Below is a small trained network, with its code and all its weights. Each question gives an input and a class and asks what happens when units are switched off, that is, made to give their printed mean instead of their output.

import numpy as np


def w(rows, s, z=0):
    codes = np.array(rows[::2]) - 128.0
    scale = np.full(codes.shape[1], s)
    scale[-1] = z or s
    return codes * scale


def f(y):
    return y / 2 * (1 + np.tanh(0.7978845608 * (y + 0.044715 * y**3)))


def log_softmax(a):
    a = a - a.max(-1, keepdims=True)
    return a - np.log(np.exp(a).sum(-1, keepdims=True))


def net(x, mask):
    res = np.array(x, float).reshape(1, 5) / 4 @ E
    y = f(res @ A[0][:, :-1].T + A[0][:, -1])
    res = res + np.where(mask, y, B[0][:, -1]) @ B[0][:, :-1]
    return log_softmax(res[-1] @ U[:, :-1].T + U[:, -1])


A, B = {}, {}
E = w([
[153,135,128,30,240],'x0',
[177,24,195,198,166],'x1',
[254,141,94,135,175],'x2',
[100,200,70,175,213],'x3',
[130,180,243,224,202],'x4',
],0.007)
A[0] = w([
[126,126,166,147,172,19],'neuron 0',
[131,123,30,108,107,216],'neuron 1',
[126,104,202,136,83,155],'neuron 2',
[175,86,166,182,149,198],'neuron 3',
[101,181,82,124,73,182],'neuron 4',
[140,112,72,157,181,130],'neuron 5',
[89,98,45,135,87,252],'neuron 6',
[127,72,153,107,137,76],'neuron 7',
[97,130,62,106,144,53],'neuron 8',
[171,50,133,48,127,158],'neuron 9',
[135,200,128,104,88,240],'neuron 10',
[73,99,140,191,82,226],'neuron 11',
[119,77,146,250,145,240],'neuron 12',
[111,150,165,172,100,35],'neuron 13',
[45,113,73,102,94,237],'neuron 14',
[148,183,198,132,145,215],'neuron 15',
[104,88,118,171,105,254],'neuron 16',
[89,133,84,113,194,159],'neuron 17',
[117,132,151,70,91,24],'neuron 18',
[78,144,206,112,94,141],'neuron 19',
[189,109,82,77,91,119],'neuron 20',
[87,135,74,106,126,120],'neuron 21',
[144,202,165,107,179,235],'neuron 22',
],0.011,0.0038)
B[0] = w([
[191,49,155,179,177,142],'neuron 0',
[225,162,67,126,179,250],'neuron 1',
[74,66,201,113,160,191],'neuron 2',
[186,49,145,85,223,222],'neuron 3',
[214,162,58,164,127,230],'neuron 4',
[115,103,122,176,191,164],'neuron 5',
[239,114,144,195,142,251],'neuron 6',
[108,55,147,15,62,144],'neuron 7',
[197,59,186,174,218,162],'neuron 8',
[153,120,126,24,54,236],'neuron 9',
[136,227,22,187,118,226],'neuron 10',
[139,179,228,142,44,225],'neuron 11',
[238,76,180,30,65,250],'neuron 12',
[66,132,146,75,104,148],'neuron 13',
[225,120,203,162,154,253],'neuron 14',
[73,122,103,122,216,215],'neuron 15',
[224,96,190,140,88,200],'neuron 16',
[204,90,184,217,175,182],'neuron 17',
[22,72,112,69,83,147],'neuron 18',
[84,134,173,179,125,184],'neuron 19',
[182,181,71,77,166,224],'neuron 20',
[188,95,186,134,116,179],'neuron 21',
[68,177,46,194,253,238],'neuron 22',
],0.0064,0.0066)
U = w([
[102,146,75,87,65,7],'0',
[68,50,234,34,118,122],'1',
[150,209,36,81,132,199],'2',
[22,87,12,175,151,3],'3',
[2,203,135,232,234,145],'4',
[198,110,122,179,224,216],'5',
[120,168,194,184,54,46],'6',
],0.0072,0.0043)

Each question gives the input, the list of numbers given to net, and the class t.
The units are the neurons (one row each of A and B). Each row of codes is followed by its name. A weight is (code - 128) times the scale printed after its matrix; where a second scale follows, it is the last column's (A, B and U).
mask holds one flag per neuron, in row order. A switched-off neuron (its flag False) gives its mean, the last column of its row in B, instead of its output. The means were averaged over made-up inputs and are rounded, as every weight is.
A unit's drop is (log p(t) with every unit on - log p(t) with that unit switched off) / (log p(t) with every unit on - log p(t) with every unit switched off).
The circuit of an input: a set's keep is (log p(t) with only the set's units on - log p(t) with every unit switched off) / (log p(t) with every unit on - log p(t) with every unit switched off). Starting from the 12 units with the biggest drops (on a tie, the unit counted first), units are removed one at a time, each time the one whose removal leaves the highest keep (on an exact tie, the one counted first), for as long as the keep stays at least 0.8.
circuit, biggest first: the units of the circuit, biggest drop first
unit that matters most: the unit with the biggest drop
k most important neurons: the k neurons with the biggest drops, biggest first
drop when u is switched off: that unit's drop, to one decimal
input [5,0,3,-7,-8], class 2: unit that matters most => neuron 20
input [4,-5,-5,-2,-7], class 5: 4 most important neurons => [neuron 14; neuron 8; neuron 6; neuron 21]
input [1,0,1,-8,-6], class 2: 3 most important neurons => [neuron 20; neuron 1; neuron 12]
input [7,1,4,-2,-7], class 2: circuit, biggest first => [neuron 9; neuron 20]
input [2,-5,-7,2,-2], class 5: circuit, biggest first => [neuron 14; neuron 8]
input [-8,-7,-6,7,7], class 6: 2 most important neurons => [neuron 11; neuron 12]
input [5,4,4,-8,-6], class 2: circuit, biggest first => [neuron 20; neuron 14]
input [-7,1,-8,6,-6], class 6: 3 most important neurons => [neuron 11; neuron 3; neuron 22]
input [6,-6,-3,1,-8], class 5: 2 most important neurons => [neuron 8; neuron 14]
input [4,7,1,1,-8], class 2: 2 most important neurons => [neuron 9; neuron 20]
input [8,-8,-7,-3,-2], class 5: 4 most important neurons => [neuron 14; neuron 8; neuron 17; neuron 21]
input [-7,8,3,-7,-8], class 1: drop when neuron 10 is switched off => 0.0
input [2,-6,6,4,-8], class 5: drop when neuron 8 is switched off => 0.3
input [-6,-3,-7,-4,-7], class 5: circuit, biggest first => [neuron 6]
input [-3,-3,5,-4,2], class 2: drop when neuron 14 is switched off => 0.2
